[[-25 -13  37  44  38 -13 -23  40 -14  40  39  70 -36  42  38]
 [ 47  44 -34 -31 -39  46  52 -33  41 -35 -37 -60  54 -24 -24]]
=>
[[ 47  44 -34 -31 -39  46  52 -33  41 -35 -37 -60  54 -24 -24]
 [-25 -13  37  44  38 -13 -23  40 -14  40  39  70 -36  42  38]]

[[ 25  32  22 -13 -19  35  24  30 -37 -17]
 [ 30  39  26 -15 -23  42  29  37 -45 -20]
 [-31 -39 -26  15  23 -42 -29 -37  45  20]
 [-31 -40 -27  16  24 -43 -30 -38  46  21]
 [ 26  33  23 -13 -20  36  25  32 -38 -17]
 [ 28  36  25 -14 -22  39  27  34 -42 -19]
 [ -9 -12  -8   5   7 -13  -9 -11  13   6]
 [-28 -36 -25  14  22 -39 -27 -34  41  19]
 [ 41  52  36 -21 -31  57  39  49 -60 -27]]
=>
[[ 41  52  36 -21 -31  57  39  49 -60 -27]
 [ 30  39  26 -15 -23  42  29  37 -45 -20]
 [ 28  36  25 -14 -22  39  27  34 -42 -19]
 [ 26  33  23 -13 -20  36  25  32 -38 -17]
 [ 25  32  22 -13 -19  35  24  30 -37 -17]
 [ -9 -12  -8   5   7 -13  -9 -11  13   6]
 [-28 -36 -25  14  22 -39 -27 -34  41  19]
 [-31 -39 -26  15  23 -42 -29 -37  45  20]
 [-31 -40 -27  16  24 -43 -30 -38  46  21]]

[[-21 -41 -34  41 -16  49  11  22 -60 -36 -41 -46]
 [ 27  39  67  16  -7  44  26  20 -18 -17   3  20]
 [-58  49  53  56  51  53  63  23  64  26 -57  17]
 [-17  21 -56  27 -18  63  67 -27  62 -56 -64  58]]
=>
[[-58  49  53  56  51  53  63  23  64  26 -57  17]
 [ 27  39  67  16  -7  44  26  20 -18 -17   3  20]
 [-17  21 -56  27 -18  63  67 -27  62 -56 -64  58]
 [-21 -41 -34  41 -16  49  11  22 -60 -36 -41 -46]]

[[ 72 -26 -44  24 -31   7  18  12]
 [ 37  -7 -36   1 -43 -11  -2 -11]
 [ 58  40 -34  19 -48  -1  -3 -42]
 [ 59  32 -33  40 -71 -13 -19 -26]
 [ -3  -9 -43  12 -32 -43 -16 -32]]
=>
[[ 58  40 -34  19 -48  -1  -3 -42]
 [ 59  32 -33  40 -71 -13 -19 -26]
 [ 37  -7 -36   1 -43 -11  -2 -11]
 [ -3  -9 -43  12 -32 -43 -16 -32]
 [ 72 -26 -44  24 -31   7  18  12]]

[[ 13  -3  -6  40  -5  -6   6  -9 -41   5  11  30 -44]
 [  0  17  33  22   8   7  17  -4   7   8 -11   1 -51]
 [-22   8  -8 -43   6   1 -26  10  13  31 -18  -5 -18]
 [ 26  -5  -6   5  33  30  10  -3 -14  -6 -16  -6  49]
 [-16  33  -4  41  20  -5 -42  -6 -23  61  34 -26 -26]]
=>
[[-16  33  -4  41  20  -5 -42  -6 -23  61  34 -26 -26]
 [  0  17  33  22   8   7  17  -4   7   8 -11   1 -51]
 [-22   8  -8 -43   6   1 -26  10  13  31 -18  -5 -18]
 [ 13  -3  -6  40  -5  -6   6  -9 -41   5  11  30 -44]
 [ 26  -5  -6   5  33  30  10  -3 -14  -6 -16  -6  49]]

[[ -5  -3  -7  -2  -6   6   1  -2   4]
 [-37 -31 -60 -19 -49  48   6 -14  36]
 [-18  -1 -22 -17  -6  19  32 -27  17]
 [-33  11 -41 -47 -16  41  69 -36  48]]
=>
[[-33  11 -41 -47 -16  41  69 -36  48]
 [-18  -1 -22 -17  -6  19  32 -27  17]
 [ -5  -3  -7  -2  -6   6   1  -2   4]
 [-37 -31 -60 -19 -49  48   6 -14  36]]

[[-16 -23 -10 -21  -1  14 -25  -8  15   8 -34   2  20  -4]
 [-26  11  20   8   7  -4   2  14  -4   3  11  -9  22  16]
 [ 13  -6 -40  -2 -34   8   0 -22  -5 -13 -21  15 -41 -58]
 [-41 -15  -5 -29  -8 -10 -23  -4  -8   3 -32 -16  11  -2]]
=>
[[-26  11  20   8   7  -4   2  14  -4   3  11  -9  22  16]
 [ 13  -6 -40  -2 -34   8   0 -22  -5 -13 -21  15 -41 -58]
 [-41 -15  -5 -29  -8 -10 -23  -4  -8   3 -32 -16  11  -2]
 [-16 -23 -10 -21  -1  14 -25  -8  15   8 -34   2  20  -4]]
